Here is a tiny trained network, its code and every weight. The questions are about switching its units off for an input and a class, where a switched-off unit gives its printed mean instead of its output.

import numpy as np


def w(rows, s, z=0):
    codes = np.array(rows[::2]) - 128.0
    scale = np.full(codes.shape[1], s)
    scale[-1] = z or s
    return codes * scale


def norm(h):
    return h / np.sqrt((h * h).mean(-1, keepdims=True) + 1e-5)


def f(y):
    return y / 2 * (1 + np.tanh(0.7978845608 * (y + 0.044715 * y**3)))


def log_softmax(a):
    a = a - a.max(-1, keepdims=True)
    return a - np.log(np.exp(a).sum(-1, keepdims=True))


def net(x, mask):
    res = np.array(x, float).reshape(1, 8) / 4 @ E
    u = 0
    for l in range(3):
        y = f(norm(res) @ A[l][:, :-1].T + A[l][:, -1])
        res = res + np.where(mask[u : u + 5], y, B[l][:, -1]) @ B[l][:, :-1]
        u += 5
    return log_softmax(norm(res)[-1] @ U[:, :-1].T + U[:, -1])


A, B = {}, {}
E = w([
[136,166,254,180],'x0',
[147,167,127,127],'x1',
[188,148,146,107],'x2',
[92,114,130,133],'x3',
[34,136,81,182],'x4',
[185,161,60,155],'x5',
[136,133,123,129],'x6',
[122,85,65,167],'x7',
],0.0065)
A[0] = w([
[2,238,153,168,112],'0.n1',
[131,117,28,36,252],'0.n2',
[181,71,129,172,205],'0.n3',
[47,163,107,93,63],'0.n4',
[159,178,130,217,105],'0.n5',
],0.0088,0.0023)
B[0] = w([
[61,2,156,96,242],'0.n1',
[239,121,45,44,254],'0.n2',
[65,156,229,151,171],'0.n3',
[96,80,36,110,148],'0.n4',
[75,137,92,224,179],'0.n5',
],0.0078,0.0045)
A[1] = w([
[3,26,140,220,93],'1.n1',
[157,100,112,185,47],'1.n2',
[72,61,2,83,253],'1.n3',
[190,172,219,183,224],'1.n4',
[107,53,15,176,151],'1.n5',
],0.0056,0.0023)
B[1] = w([
[136,53,146,172,237],'1.n1',
[74,235,101,128,115],'1.n2',
[185,129,144,75,255],'1.n3',
[2,138,115,185,201],'1.n4',
[190,81,129,137,195],'1.n5',
],0.0071,0.0044)
A[2] = w([
[61,203,209,105,38],'2.n1',
[108,146,24,131,225],'2.n2',
[152,251,151,88,132],'2.n3',
[133,161,136,254,2],'2.n4',
[126,216,128,253,122],'2.n5',
],0.0072,0.0023)
B[2] = w([
[92,63,142,99,211],'2.n1',
[146,213,63,11,231],'2.n2',
[187,131,109,136,204],'2.n3',
[117,116,70,127,196],'2.n4',
[156,112,144,229,252],'2.n5',
],0.011,0.0018)
U = w([
[219,81,150,110,157],'0',
[118,120,231,166,188],'1',
[203,164,131,53,2],'2',
[163,118,176,254,110],'3',
],0.0087,0.0019)

Each question gives the input, the list of numbers given to net, and the class t.
The units are the neurons (one row each of A and B). Each row of codes is followed by its name. A weight is (code - 128) times the scale printed after its matrix; where a second scale follows, it is the last column's (A, B and U).
mask holds one flag per neuron, layer by layer. A switched-off neuron (its flag False) gives its mean, the last column of its row in B, instead of its output. The means were averaged over made-up inputs and are rounded, as every weight is.
A unit's drop is (log p(t) with every unit on - log p(t) with that unit switched off) / (log p(t) with every unit on - log p(t) with every unit switched off).
The circuit of an input: a set's keep is (log p(t) with only the set's units on - log p(t) with every unit switched off) / (log p(t) with every unit on - log p(t) with every unit switched off). Starting from the 12 units with the biggest drops (on a tie, the unit counted first), units are removed one at a time, each time the one whose removal leaves the highest keep (on an exact tie, the one counted first), for as long as the keep stays at least 0.8.
units of the circuit, in order: the units of the circuit, biggest drop first
top k neurons: the k neurons with the biggest drops, biggest first
top k neurons in layer l: the k neurons of layer l with the biggest drops, biggest first
drop when u is switched off: that unit's drop, to one decimal
input [2,-2,7,0,0,-2,0,8], class 1: units of the circuit, in order	[0.n3]
input [-1,-7,-8,-8,-1,3,-4,0], class 2: units of the circuit, in order	[0.n1 2.n2]
input [2,7,3,-1,4,1,3,-6], class 3: top 2 neurons	[0.n2 0.n5]
input [1,-8,5,-4,-4,1,7,2], class 3: top 4 neurons in layer 0	[0.n1 0.n2 0.n3 0.n4]
input [2,2,2,6,-1,2,1,3], class 3: top 2 neurons in layer 0	[0.n5 0.n1]
input [2,2,6,-6,-2,7,0,-3], class 3: top 3 neurons	[2.n5 0.n2 1.n4]
input [4,-1,4,-6,1,2,1,-4], class 3: top 2 neurons	[2.n5 0.n1]
input [3,-7,-2,-3,-8,-1,1,6], class 1: drop when 0.n3 is switched off	0.1
input [-4,-8,-8,6,-1,2,-8,0], class 2: drop when 0.n2 is switched off	0.2
input [6,-1,5,-4,-8,4,-5,-2], class 3: drop when 1.n4 is switched off	0.3
